Below are the code and all the weights of a small trained network. Each question names an input and a class and asks about switching units off, where a switched-off unit gives its printed mean instead of its output.

import numpy as np


def w(rows, s, z=0):
    codes = np.array(rows[::2]) - 128.0
    scale = np.full(codes.shape[1], s)
    scale[-1] = z or s
    return codes * scale


def norm(h):
    return h / np.sqrt((h * h).mean(-1, keepdims=True) + 1e-5)


def f(y):
    return np.maximum(y, 0)


def log_softmax(a):
    a = a - a.max(-1, keepdims=True)
    return a - np.log(np.exp(a).sum(-1, keepdims=True))


def net(x, mask):
    res = np.array(x, float).reshape(1, 8) / 4 @ E
    u = 0
    for l in range(2):
        y = f(norm(res) @ A[l][:, :-1].T + A[l][:, -1])
        res = res + np.where(mask[u : u + 10], y, B[l][:, -1]) @ B[l][:, :-1]
        u += 10
    return log_softmax(norm(res)[-1] @ U[:, :-1].T + U[:, -1])


A, B = {}, {}
E = w([
[187,123,254,88,123],'x0',
[129,132,128,126,129],'x1',
[128,126,129,126,132],'x2',
[126,127,129,132,128],'x3',
[196,155,84,85,220],'x4',
[132,113,123,127,129],'x5',
[57,107,142,36,163],'x6',
[189,199,60,27,1],'x7',
],0.0076)
A[0] = w([
[110,149,26,161,161,2],'L0N0',
[56,96,132,128,192,154],'L0N1',
[45,108,74,160,83,101],'L0N2',
[181,159,123,228,121,77],'L0N3',
[114,138,153,194,66,85],'L0N4',
[86,108,118,28,183,119],'L0N5',
[175,170,80,90,236,69],'L0N6',
[128,122,77,50,76,157],'L0N7',
[206,134,249,103,125,52],'L0N8',
[249,119,87,191,155,60],'L0N9',
],0.014,0.0046)
B[0] = w([
[136,52,59,53,132,217],'L0N0',
[170,178,114,170,116,244],'L0N1',
[131,74,123,62,116,224],'L0N2',
[78,172,79,144,142,211],'L0N3',
[89,126,190,122,93,190],'L0N4',
[61,187,108,181,55,233],'L0N5',
[111,54,206,131,71,254],'L0N6',
[169,158,143,210,154,254],'L0N7',
[78,83,10,58,141,231],'L0N8',
[41,150,176,158,76,228],'L0N9',
],0.013,0.0069)
A[1] = w([
[142,142,129,184,174,114],'L1N0',
[112,103,111,101,171,57],'L1N1',
[101,148,120,142,204,163],'L1N2',
[99,141,154,2,180,155],'L1N3',
[115,107,165,140,91,155],'L1N4',
[160,94,141,112,81,255],'L1N5',
[186,175,137,146,119,131],'L1N6',
[98,60,136,180,171,240],'L1N7',
[198,195,111,86,115,107],'L1N8',
[103,145,185,130,187,145],'L1N9',
],0.016,0.003)
B[1] = w([
[164,175,84,190,180,154],'L1N0',
[107,106,70,120,171,151],'L1N1',
[174,204,122,143,104,155],'L1N2',
[167,65,108,92,99,165],'L1N3',
[60,154,203,91,231,246],'L1N4',
[196,52,164,135,236,235],'L1N5',
[155,156,131,135,169,165],'L1N6',
[245,147,122,86,117,254],'L1N7',
[191,128,103,205,180,171],'L1N8',
[169,103,116,127,65,148],'L1N9',
],0.011,0.0063)
U = w([
[168,60,48,54,115,101],'0',
[254,185,178,196,131,83],'1',
[45,186,149,159,86,130],'2',
[129,125,152,131,149,255],'3',
[115,73,250,96,145,65],'4',
],0.013,0.0082)

Each question gives the input, the list of numbers given to net, and the class t.
The units are the neurons (one row each of A and B). Each row of codes is followed by its name. A weight is (code - 128) times the scale printed after its matrix; where a second scale follows, it is the last column's (A, B and U).
mask holds one flag per neuron, layer by layer. A switched-off neuron (its flag False) gives its mean, the last column of its row in B, instead of its output. The means were averaged over made-up inputs and are rounded, as every weight is.
A unit's drop is (log p(t) with every unit on - log p(t) with that unit switched off) / (log p(t) with every unit on - log p(t) with every unit switched off).
The circuit of an input: a set's keep is (log p(t) with only the set's units on - log p(t) with every unit switched off) / (log p(t) with every unit on - log p(t) with every unit switched off). Starting from the 12 units with the biggest drops (on a tie, the unit counted first), units are removed one at a time, each time the one whose removal leaves the highest keep (on an exact tie, the one counted first), for as long as the keep stays at least 0.8.
units of the circuit, in order: the units of the circuit, biggest drop first
top k neurons: the k neurons with the biggest drops, biggest first
k most important neurons of layer l: the k neurons of layer l with the biggest drops, biggest first
drop when u is switched off: that unit's drop, to one decimal
input [-1,4,-3,-1,1,-1,-7,3], class 2: units of the circuit, in order => [L0N9]
input [-4,6,5,-5,8,-1,6,4], class 4: units of the circuit, in order => [L0N6, L0N8]
input [-8,-1,-3,-1,-4,2,7,-7], class 0: 4 most important neurons of layer 0 => [L0N2, L0N7, L0N9, L0N3]
input [1,-5,-6,-7,-7,-3,-3,5], class 4: 2 most important neurons of layer 0 => [L0N4, L0N1]
input [-5,8,-2,2,7,2,-1,3], class 4: 3 most important neurons of layer 0 => [L0N6, L0N8, L0N9]
input [-5,3,8,6,-8,3,7,-8], class 1: units of the circuit, in order => [L0N1, L1N7, L0N9]
input [7,-7,2,-8,-5,5,4,-6], class 0: 2 most important neurons of layer 0 => [L0N8, L0N7]
input [-4,-8,-4,-2,8,0,2,6], class 4: units of the circuit, in order => [L0N6, L0N8, L1N4]
input [-5,-2,2,-1,-7,2,4,0], class 4: top 3 neurons => [L0N2, L0N8, L0N0]
input [7,-3,3,-2,7,4,-8,-1], class 2: top 3 neurons => [L0N9, L0N3, L0N0]
input [-6,0,1,2,6,2,-3,7], class 1: 2 most important neurons of layer 0 => [L0N7, L0N8]
input [-1,-7,2,0,-4,-5,6,8], class 1: 2 most important neurons of layer 0 => [L0N7, L0N9]
input [6,5,-1,-6,1,-4,6,7], class 1: top 2 neurons => [L0N7, L1N8]
input [5,3,0,1,-7,1,8,-5], class 2: units of the circuit, in order => [L0N6, L0N1, L1N5]
input [1,-5,7,7,-2,-3,-6,-8], class 1: units of the circuit, in order => [L1N7]
input [0,-2,-6,0,1,-8,8,-6], class 2: top 3 neurons => [L0N5, L0N7, L1N5]
input [-5,1,-2,4,-1,6,-3,8], class 1: top 2 neurons => [L0N7, L0N8]
input [0,8,-7,2,8,0,-2,5], class 4: units of the circuit, in order => [L0N6, L0N9]
input [-6,0,5,-5,-7,-8,3,3], class 4: top 3 neurons => [L0N8, L0N7, L0N4]
input [-4,4,-4,-7,-4,0,-3,-2], class 0: units of the circuit, in order => [L0N2]
input [-5,-7,-7,6,-1,-6,-8,0], class 2: 3 most important neurons of layer 0 => [L0N3, L0N9, L0N8]
input [8,-4,2,4,4,6,8,2], class 0: 2 most important neurons of layer 0 => [L0N8, L0N9]
input [-4,-8,2,-7,4,-7,0,5], class 1: 2 most important neurons of layer 0 => [L0N7, L0N8]
input [1,6,0,-4,4,7,-1,-3], class 4: 2 most important neurons of layer 0 => [L0N6, L0N7]
input [-6,-4,-5,5,6,5,-4,8], class 1: top 2 neurons => [L0N7, L0N8]
input [-1,-4,0,-4,2,1,6,5], class 2: 2 most important neurons of layer 0 => [L0N5, L0N1]
input [2,8,2,-2,4,-6,8,0], class 2: units of the circuit, in order => [L0N5]
input [8,0,4,-1,3,-3,-1,1], class 0: drop when L0N8 is switched off => 0.5
input [7,1,3,3,8,1,-6,-1], class 4: drop when L0N9 is switched off => 1.8
